Below is a small trained network, with its code and all its weights. Each question gives an input and a class and asks what happens when units are switched off, that is, made to give their printed mean instead of their output.

import numpy as np


def w(rows, s, z=0):
    codes = np.array(rows[::2]) - 128.0
    scale = np.full(codes.shape[1], s)
    scale[-1] = z or s
    return codes * scale


def f(y):
    return y / 2 * (1 + np.tanh(0.7978845608 * (y + 0.044715 * y**3)))


def log_softmax(a):
    a = a - a.max(-1, keepdims=True)
    return a - np.log(np.exp(a).sum(-1, keepdims=True))


def net(x, mask):
    res = np.array(x, float).reshape(1, 3) / 4 @ E
    y = f(res @ A[0][:, :-1].T + A[0][:, -1])
    res = res + np.where(mask, y, B[0][:, -1]) @ B[0][:, :-1]
    return log_softmax(res[-1] @ U[:, :-1].T + U[:, -1])


A, B = {}, {}
E = w([
[155,203,96,231,167,194,167,57,75,54,145],'x0',
[67,164,116,98,110,173,6,196,69,131,126],'x1',
[117,98,117,114,21,128,141,66,116,211,112],'x2',
],0.012)
A[0] = w([
[106,161,136,151,168,139,22,165,96,59,107,121],'n0',
[108,119,127,112,114,128,128,136,133,166,137,2],'n1',
[132,117,136,119,183,113,219,153,149,105,129,114],'n2',
[123,152,113,130,163,156,47,165,116,95,157,152],'n3',
[127,85,138,48,131,89,66,213,164,163,136,168],'n4',
[115,146,132,153,66,151,94,88,97,141,125,127],'n5',
[127,117,138,65,62,123,6,176,127,194,132,141],'n6',
[108,106,128,65,86,117,18,180,131,190,128,140],'n7',
[119,135,124,141,141,128,142,136,134,120,127,130],'n8',
],0.02,0.0059)
B[0] = w([
[173,143,128,134,140,143,42,185,141,131,126,212],'n0',
[136,100,117,126,107,129,153,148,65,112,115,150],'n1',
[158,132,138,126,152,106,147,97,170,101,133,184],'n2',
[148,154,127,127,180,157,80,130,106,104,131,196],'n3',
[94,152,119,124,149,158,211,176,105,188,125,251],'n4',
[129,172,125,121,113,160,153,85,110,164,131,168],'n5',
[64,78,123,138,111,103,74,155,137,104,118,255],'n6',
[5,134,143,122,111,110,115,91,145,96,138,250],'n7',
[218,64,133,76,90,108,71,153,96,179,115,138],'n8',
],0.023,0.032)
U = w([
[178,169,64,193,6,188,167,2,34,216,136,42],'0',
[241,182,107,177,171,189,48,142,79,109,148,189],'1',
[252,65,147,163,124,44,192,49,186,86,149,228],'2',
[27,53,111,116,68,100,152,177,81,161,93,2],'3',
[74,162,114,132,168,190,30,233,71,130,119,220],'4',
[121,93,155,77,202,82,239,201,165,188,119,80],'5',
],0.007,0.0026)

Each question gives the input, the list of numbers given to net, and the class t.
The units are the neurons (one row each of A and B). Each row of codes is followed by its name. A weight is (code - 128) times the scale printed after its matrix; where a second scale follows, it is the last column's (A, B and U).
mask holds one flag per neuron, in row order. A switched-off neuron (its flag False) gives its mean, the last column of its row in B, instead of its output. The means were averaged over made-up inputs and are rounded, as every weight is.
A unit's drop is (log p(t) with every unit on - log p(t) with that unit switched off) / (log p(t) with every unit on - log p(t) with every unit switched off).
The circuit of an input: a set's keep is (log p(t) with only the set's units on - log p(t) with every unit switched off) / (log p(t) with every unit on - log p(t) with every unit switched off). Starting from all 9 units, units are removed one at a time, each time the one whose removal leaves the highest keep (on an exact tie, the one counted first), for as long as the keep stays at least 0.8.
circuit, biggest first: the units of the circuit, biggest drop first
top k neurons: the k neurons with the biggest drops, biggest first
drop when u is switched off: that unit's drop, to one decimal
input [-5,-6,3], class 5: circuit, biggest first -> [n6, n7]
input [5,1,2], class 0: top 2 neurons -> [n6, n0]
input [8,6,8], class 0: circuit, biggest first -> [n5]
input [3,-4,-7], class 2: circuit, biggest first -> [n2, n4]
input [3,-2,0], class 2: circuit, biggest first -> [n4, n0, n6]
input [7,-4,3], class 0: circuit, biggest first -> [n0, n6]
input [1,-1,-5], class 1: top 2 neurons -> [n7, n6]
input [4,-8,7], class 2: top 2 neurons -> [n4, n2]
input [2,-6,6], class 0: drop when n6 is switched off -> 0.2
input [-1,-6,4], class 2: drop when n4 is switched off -> 0.4
input [-1,-8,2], class 2: drop when n4 is switched off -> 0.2
